Below are the code and all the weights of a small trained network. Each question names an input and a class and asks about switching units off, where a switched-off unit gives its printed mean instead of its output.

import numpy as np


def w(rows, s, z=0):
    codes = np.array(rows[::2]) - 128.0
    scale = np.full(codes.shape[1], s)
    scale[-1] = z or s
    return codes * scale


def norm(h):
    return h / np.sqrt((h * h).mean(-1, keepdims=True) + 1e-5)


def f(y):
    return np.maximum(y, 0)


def log_softmax(a):
    a = a - a.max(-1, keepdims=True)
    return a - np.log(np.exp(a).sum(-1, keepdims=True))


def net(x, mask):
    res = np.array(x, float).reshape(1, 5) / 4 @ E
    u = 0
    for l in range(3):
        y = f(norm(res) @ A[l][:, :-1].T + A[l][:, -1])
        res = res + np.where(mask[u : u + 3], y, B[l][:, -1]) @ B[l][:, :-1]
        u += 3
    return log_softmax(norm(res)[-1] @ U[:, :-1].T + U[:, -1])


A, B = {}, {}
E = w([
[67,131,89,33,166,162,72,165,171,120],'x0',
[153,168,97,78,164,123,173,83,132,131],'x1',
[141,116,75,186,130,119,117,119,88,152],'x2',
[139,101,80,64,134,122,198,125,121,118],'x3',
[11,121,167,84,145,148,144,100,191,180],'x4',
],0.011)
A[0] = w([
[42,242,103,36,191,163,13,197,252,181,146],'0.n1',
[120,136,113,197,159,41,86,16,116,62,1],'0.n2',
[183,61,195,144,222,254,197,73,246,111,91],'0.n3',
],0.0046,0.0033)
B[0] = w([
[115,158,64,123,159,197,61,148,177,124,253],'0.n1',
[112,79,174,100,90,133,118,193,8,100,147],'0.n2',
[137,134,229,171,124,162,159,74,107,132,159],'0.n3',
],0.012,0.007)
A[1] = w([
[182,151,200,101,86,124,46,217,98,14,15],'1.n1',
[189,9,157,39,84,160,114,179,152,108,7],'1.n2',
[148,178,1,130,139,141,242,183,72,101,32],'1.n3',
],0.004,0.0012)
B[1] = w([
[83,104,169,185,112,120,140,117,119,191,251],'1.n1',
[130,9,113,142,181,73,83,85,52,207,168],'1.n2',
[131,78,97,82,178,127,137,90,141,122,236],'1.n3',
],0.012,0.0027)
A[2] = w([
[85,60,239,115,147,95,57,252,239,92,137],'2.n1',
[180,229,162,42,172,124,125,95,157,125,219],'2.n2',
[7,165,156,25,203,254,10,154,232,45,251],'2.n3',
],0.0054,0.0018)
B[2] = w([
[59,144,72,138,170,147,203,92,123,157,172],'2.n1',
[93,155,97,192,143,140,140,146,183,179,156],'2.n2',
[79,87,36,186,182,249,65,166,113,161,246],'2.n3',
],0.017,0.013)
U = w([
[174,121,241,204,43,76,99,170,96,78,184],'0',
[190,54,77,86,154,67,96,126,54,90,98],'1',
[106,162,165,28,110,109,54,147,147,30,6],'2',
[198,124,80,22,202,110,187,110,190,48,64],'3',
[123,208,141,39,74,126,85,181,183,24,4],'4',
[72,186,197,95,110,141,120,146,175,75,36],'5',
[59,92,64,158,181,228,74,168,158,144,219],'6',
[7,149,186,149,124,88,186,79,167,166,118],'7',
],0.011,0.0035)

Each question gives the input, the list of numbers given to net, and the class t.
The units are the neurons (one row each of A and B). Each row of codes is followed by its name. A weight is (code - 128) times the scale printed after its matrix; where a second scale follows, it is the last column's (A, B and U).
mask holds one flag per neuron, layer by layer. A switched-off neuron (its flag False) gives its mean, the last column of its row in B, instead of its output. The means were averaged over made-up inputs and are rounded, as every weight is.
A unit's drop is (log p(t) with every unit on - log p(t) with that unit switched off) / (log p(t) with every unit on - log p(t) with every unit switched off).
The circuit of an input: a set's keep is (log p(t) with only the set's units on - log p(t) with every unit switched off) / (log p(t) with every unit on - log p(t) with every unit switched off). Starting from all 9 units, units are removed one at a time, each time the one whose removal leaves the highest keep (on an exact tie, the one counted first), for as long as the keep stays at least 0.8.
circuit, biggest first: the units of the circuit, biggest drop first
top k neurons: the k neurons with the biggest drops, biggest first
top k neurons in layer l: the k neurons of layer l with the biggest drops, biggest first
drop of u: that unit's drop, to one decimal
input [-2,7,1,6,2], class 3: top neuron in layer 0 -> [0.n1]
input [-6,-5,-1,5,2], class 0: circuit, biggest first -> [2.n3, 2.n1]
input [-5,-1,2,1,8], class 7: top 2 neurons -> [2.n3, 0.n1]
input [0,1,6,7,0], class 3: circuit, biggest first -> [2.n3, 1.n3]
input [-3,-1,6,8,0], class 1: circuit, biggest first -> [2.n3, 2.n1]
input [-4,-4,-8,-1,3], class 7: circuit, biggest first -> [0.n1, 2.n3, 0.n3]
input [1,1,1,2,-1], class 3: top 2 neurons -> [0.n1, 2.n3]
input [-6,-2,-6,-3,3], class 7: circuit, biggest first -> [2.n3, 0.n1]
input [6,-4,7,-2,-8], class 1: circuit, biggest first -> [2.n3, 0.n1]
input [-8,-8,-4,-8,1], class 7: top 2 neurons -> [2.n3, 2.n1]
input [-4,-8,-7,8,3], class 7: circuit, biggest first -> [2.n3, 0.n1]
input [1,-6,-2,7,-2], class 1: top 2 neurons -> [2.n3, 1.n2]
input [-8,7,1,5,-5], class 3: top 2 neurons -> [2.n3, 1.n3]
input [1,8,-2,1,-7], class 3: circuit, biggest first -> [2.n3]
input [3,-2,8,-1,-6], class 1: top 2 neurons -> [2.n3, 0.n1]
input [-2,-3,-3,4,-7], class 1: top 2 neurons in layer 1 -> [1.n3, 1.n2]
input [-1,0,2,1,-3], class 1: top 2 neurons -> [2.n3, 1.n3]
input [-4,2,2,-6,5], class 7: drop of 0.n1 -> 1.0
input [-4,-8,-7,-2,-8], class 0: drop of 2.n3 -> 0.6
input [-5,0,1,-7,-3], class 0: drop of 1.n1 -> 0.0
input [-5,5,5,-1,3], class 1: top neuron in layer 0 -> [0.n2]
